Here is a tiny trained network, its code and every weight. The questions are about switching its units off for an input and a class, where a switched-off unit gives its printed mean instead of its output.

import numpy as np


def w(rows, s, z=0):
    codes = np.array(rows[::2]) - 128.0
    scale = np.full(codes.shape[1], s)
    scale[-1] = z or s
    return codes * scale


def norm(h):
    return h / np.sqrt((h * h).mean(-1, keepdims=True) + 1e-5)


def f(y):
    return y / 2 * (1 + np.tanh(0.7978845608 * (y + 0.044715 * y**3)))


def log_softmax(a):
    a = a - a.max(-1, keepdims=True)
    return a - np.log(np.exp(a).sum(-1, keepdims=True))


def net(x, mask):
    res = np.array(x, float).reshape(1, 3) / 4 @ E
    u = 0
    for l in range(4):
        y = f(norm(res) @ A[l][:, :-1].T + A[l][:, -1])
        res = res + np.where(mask[u : u + 4], y, B[l][:, -1]) @ B[l][:, :-1]
        u += 4
    return log_softmax(norm(res)[-1] @ U[:, :-1].T + U[:, -1])


A, B = {}, {}
E = w([
[99,168,65,143,120,95,10,103,89,116,92,145],'x0',
[71,122,172,118,137,175,115,52,189,99,60,113],'x1',
[128,99,125,227,188,83,155,74,173,102,189,144],'x2',
],0.012)
A[0] = w([
[110,109,174,108,113,177,123,166,105,150,115,78,118],'L0N0',
[92,122,125,162,151,121,114,97,145,77,114,112,72],'L0N1',
[165,96,115,190,183,102,225,124,186,136,175,123,253],'L0N2',
[85,103,222,126,133,191,247,102,178,85,129,96,210],'L0N3',
],0.011,0.0039)
B[0] = w([
[84,169,156,90,110,141,216,165,200,152,133,105,168],'L0N0',
[79,175,74,130,160,173,83,64,134,171,159,244,153],'L0N1',
[68,136,200,220,90,85,163,206,104,180,79,61,248],'L0N2',
[91,147,251,203,123,70,136,233,105,130,155,122,241],'L0N3',
],0.011,0.016)
A[1] = w([
[192,83,115,162,128,37,88,145,90,99,128,141,92],'L1N0',
[163,89,236,154,91,145,180,137,170,155,124,90,253],'L1N1',
[48,159,85,213,188,83,76,107,119,42,146,114,136],'L1N2',
[187,143,68,124,158,89,178,188,112,123,254,108,104],'L1N3',
],0.007,0.0034)
B[1] = w([
[88,103,180,67,114,190,78,178,170,71,138,109,145],'L1N0',
[27,93,101,126,196,83,155,178,14,149,117,3,245],'L1N1',
[136,137,161,119,152,141,196,91,143,155,80,78,177],'L1N2',
[163,115,159,114,138,77,90,160,83,44,161,134,150],'L1N3',
],0.012)
A[2] = w([
[108,97,101,172,149,158,105,55,136,165,97,162,4],'L2N0',
[197,86,146,116,109,129,254,141,85,154,154,130,189],'L2N1',
[127,180,105,151,118,157,58,74,139,116,102,123,167],'L2N2',
[132,84,150,186,94,100,108,157,156,128,107,122,34],'L2N3',
],0.0099,0.0014)
B[2] = w([
[166,231,74,95,64,64,59,93,180,80,160,187,179],'L2N0',
[45,154,160,174,189,113,128,178,107,173,76,135,253],'L2N1',
[98,110,130,117,176,149,255,96,146,144,141,95,203],'L2N2',
[96,157,160,193,169,140,161,124,109,82,111,132,236],'L2N3',
],0.014,0.0049)
A[3] = w([
[68,85,54,28,127,190,144,192,113,247,57,46,188],'L3N0',
[127,138,179,173,74,70,131,114,172,100,139,206,59],'L3N1',
[164,67,128,109,133,162,97,164,131,116,179,170,8],'L3N2',
[50,128,127,10,109,183,171,150,79,167,1,101,58],'L3N3',
],0.0069,0.0013)
B[3] = w([
[74,76,254,196,178,124,141,178,115,121,179,126,254],'L3N0',
[95,119,40,71,203,192,216,222,148,95,110,62,135],'L3N1',
[175,101,26,128,113,178,149,124,166,93,71,117,118],'L3N2',
[121,102,108,250,218,13,168,165,148,133,114,47,242],'L3N3',
],0.0078,0.0086)
U = w([
[79,97,254,222,181,65,177,204,111,145,130,42,202],'0',
[214,50,116,126,49,198,145,126,189,199,158,171,1],'1',
[136,195,51,93,124,140,174,27,241,156,115,163,105],'2',
[201,85,103,12,70,140,57,170,83,61,166,140,83],'3',
],0.0095,0.0039)

Each question gives the input, the list of numbers given to net, and the class t.
The units are the neurons (one row each of A and B). Each row of codes is followed by its name. A weight is (code - 128) times the scale printed after its matrix; where a second scale follows, it is the last column's (A, B and U).
mask holds one flag per neuron, layer by layer. A switched-off neuron (its flag False) gives its mean, the last column of its row in B, instead of its output. The means were averaged over made-up inputs and are rounded, as every weight is.
A unit's drop is (log p(t) with every unit on - log p(t) with that unit switched off) / (log p(t) with every unit on - log p(t) with every unit switched off).
most important unit: the unit with the biggest drop
k most important neurons: the k neurons with the biggest drops, biggest first
k most important neurons of layer l: the k neurons of layer l with the biggest drops, biggest first
drop of u: that unit's drop, to one decimal
input [8,-2,5], class 2: most important unit	L0N3
input [1,2,1], class 2: 2 most important neurons	[L0N1 L0N2]
input [5,-4,0], class 3: 3 most important neurons	[L0N1 L0N2 L1N3]
input [5,-8,-5], class 3: 2 most important neurons	[L0N2 L1N1]
input [4,-8,-6], class 3: 3 most important neurons	[L0N2 L1N1 L0N3]
input [5,-7,-5], class 3: 2 most important neurons	[L0N2 L1N1]
input [2,-3,-2], class 3: 2 most important neurons	[L0N2 L0N3]
input [0,-8,-2], class 3: 2 most important neurons of layer 1	[L1N3 L1N1]
input [4,1,0], class 2: 3 most important neurons	[L0N3 L1N1 L2N0]
input [7,-7,-3], class 3: 2 most important neurons of layer 0	[L0N2 L0N1]
input [2,-4,-1], class 3: 2 most important neurons	[L0N2 L0N3]
input [6,-1,5], class 2: drop of L0N3	0.3
input [3,3,2], class 2: drop of L2N0	0.0
input [4,-6,1], class 3: drop of L0N3	0.3
input [3,0,0], class 2: most important neuron of layer 2	[L2N0]
